Below are the code and all the weights of a small trained network. Each question names an input and a class and asks about switching units off, where a switched-off unit gives its printed mean instead of its output.

import numpy as np


def w(rows, s, z=0):
    codes = np.array(rows[::2]) - 128.0
    scale = np.full(codes.shape[1], s)
    scale[-1] = z or s
    return codes * scale


def f(y):
    return np.maximum(y, 0)


def log_softmax(a):
    a = a - a.max(-1, keepdims=True)
    return a - np.log(np.exp(a).sum(-1, keepdims=True))


def net(x, mask):
    res = np.array(x, float).reshape(1, 7) / 4 @ E
    y = f(res @ A[0][:, :-1].T + A[0][:, -1])
    res = res + np.where(mask, y, B[0][:, -1]) @ B[0][:, :-1]
    return log_softmax(res[-1] @ U[:, :-1].T + U[:, -1])


A, B = {}, {}
E = w([
[186,74,118,95,114,167,113,164],'x0',
[220,150,53,65,109,121,194,130],'x1',
[80,81,186,186,145,32,67,150],'x2',
[170,1,175,61,116,177,94,139],'x3',
[97,97,85,135,113,43,224,100],'x4',
[216,238,207,143,176,124,158,163],'x5',
[174,92,160,87,130,217,85,148],'x6',
],0.0079)
A[0] = w([
[131,94,85,95,120,185,119,125,56],'neuron 0',
[143,179,123,161,129,115,120,132,2],'neuron 1',
[172,67,67,88,100,203,117,111,124],'neuron 2',
[132,115,138,99,158,109,165,115,109],'neuron 3',
[82,62,161,138,128,108,69,134,137],'neuron 4',
[131,120,160,141,104,137,114,111,60],'neuron 5',
[125,135,108,100,159,131,134,123,26],'neuron 6',
[190,137,110,114,89,75,166,92,63],'neuron 7',
[136,103,149,145,131,174,168,152,79],'neuron 8',
[253,113,237,106,125,197,67,147,133],'neuron 9',
[94,94,163,185,99,117,100,133,144],'neuron 10',
[138,121,141,113,135,116,119,143,30],'neuron 11',
[170,102,75,112,129,134,188,144,170],'neuron 12',
[136,115,95,137,122,121,161,159,26],'neuron 13',
[93,187,156,141,159,132,104,138,146],'neuron 14',
[100,98,137,129,129,109,106,130,119],'neuron 15',
[91,188,158,174,101,142,134,129,88],'neuron 16',
],0.017,0.0034)
B[0] = w([
[91,138,80,147,44,191,126,90,167],'neuron 0',
[110,186,122,86,115,131,156,68,157],'neuron 1',
[95,137,34,142,40,245,117,36,200],'neuron 2',
[116,144,89,133,110,82,111,164,147],'neuron 3',
[116,59,132,175,131,65,55,155,210],'neuron 4',
[115,122,119,138,160,146,124,145,144],'neuron 5',
[147,129,135,167,96,128,153,104,135],'neuron 6',
[164,115,154,110,188,81,189,192,176],'neuron 7',
[127,146,110,110,130,153,132,126,147],'neuron 8',
[254,91,218,111,231,220,58,216,251],'neuron 9',
[59,78,145,109,133,90,106,131,191],'neuron 10',
[76,128,107,64,144,150,96,110,136],'neuron 11',
[168,122,49,137,116,104,180,142,184],'neuron 12',
[170,100,152,66,118,84,152,87,146],'neuron 13',
[65,191,192,132,109,149,122,73,181],'neuron 14',
[103,90,150,135,110,97,138,165,164],'neuron 15',
[91,230,162,125,117,141,125,93,176],'neuron 16',
],0.015,0.021)
U = w([
[56,216,180,131,124,93,172,56,253],'0',
[143,134,86,93,121,41,254,121,111],'1',
[23,54,161,178,93,76,77,105,73],'2',
[120,97,70,137,41,170,138,60,79],'3',
[170,120,175,118,156,209,92,127,101],'4',
],0.0081,0.0027)

Each question gives the input, the list of numbers given to net, and the class t.
The units are the neurons (one row each of A and B). Each row of codes is followed by its name. A weight is (code - 128) times the scale printed after its matrix; where a second scale follows, it is the last column's (A, B and U).
mask holds one flag per neuron, in row order. A switched-off neuron (its flag False) gives its mean, the last column of its row in B, instead of its output. The means were averaged over made-up inputs and are rounded, as every weight is.
A unit's drop is (log p(t) with every unit on - log p(t) with that unit switched off) / (log p(t) with every unit on - log p(t) with every unit switched off).
The circuit of an input: a set's keep is (log p(t) with only the set's units on - log p(t) with every unit switched off) / (log p(t) with every unit on - log p(t) with every unit switched off). Starting from the 12 units with the biggest drops (on a tie, the unit counted first), units are removed one at a time, each time the one whose removal leaves the highest keep (on an exact tie, the one counted first), for as long as the keep stays at least 0.8.
circuit, biggest first: the units of the circuit, biggest drop first
unit that matters most: the unit with the biggest drop
k most important neurons: the k neurons with the biggest drops, biggest first
drop of u: that unit's drop, to one decimal
input [2,0,-6,7,-7,-3,-6], class 3: unit that matters most	neuron 2
input [4,-3,-6,1,0,0,-8], class 1: circuit, biggest first	[neuron 9; neuron 2; neuron 14]
input [-7,7,6,4,-3,-8,4], class 2: 2 most important neurons	[neuron 4; neuron 12]
input [-7,0,-4,-1,5,-1,5], class 1: circuit, biggest first	[neuron 9; neuron 2; neuron 14]
input [2,-6,-6,8,5,-2,4], class 3: 2 most important neurons	[neuron 2; neuron 0]
input [7,-3,-1,8,5,0,-2], class 3: 2 most important neurons	[neuron 2; neuron 0]
input [5,2,5,-5,-2,-3,-7], class 2: 2 most important neurons	[neuron 9; neuron 12]
input [-6,7,1,-6,0,0,-1], class 1: 2 most important neurons	[neuron 7; neuron 2]
input [-4,-2,0,-6,-8,-7,-1], class 2: 3 most important neurons	[neuron 10; neuron 4; neuron 7]
input [-4,-6,-3,0,4,1,3], class 0: 2 most important neurons	[neuron 9; neuron 4]
input [-1,5,7,-8,0,7,-6], class 0: drop of neuron 9	0.0
input [8,3,-4,-5,2,3,1], class 1: drop of neuron 7	0.1
input [7,-3,7,-4,7,6,4], class 2: drop of neuron 9	0.8
input [7,-2,-3,2,8,-5,-4], class 3: circuit, biggest first	[neuron 2]
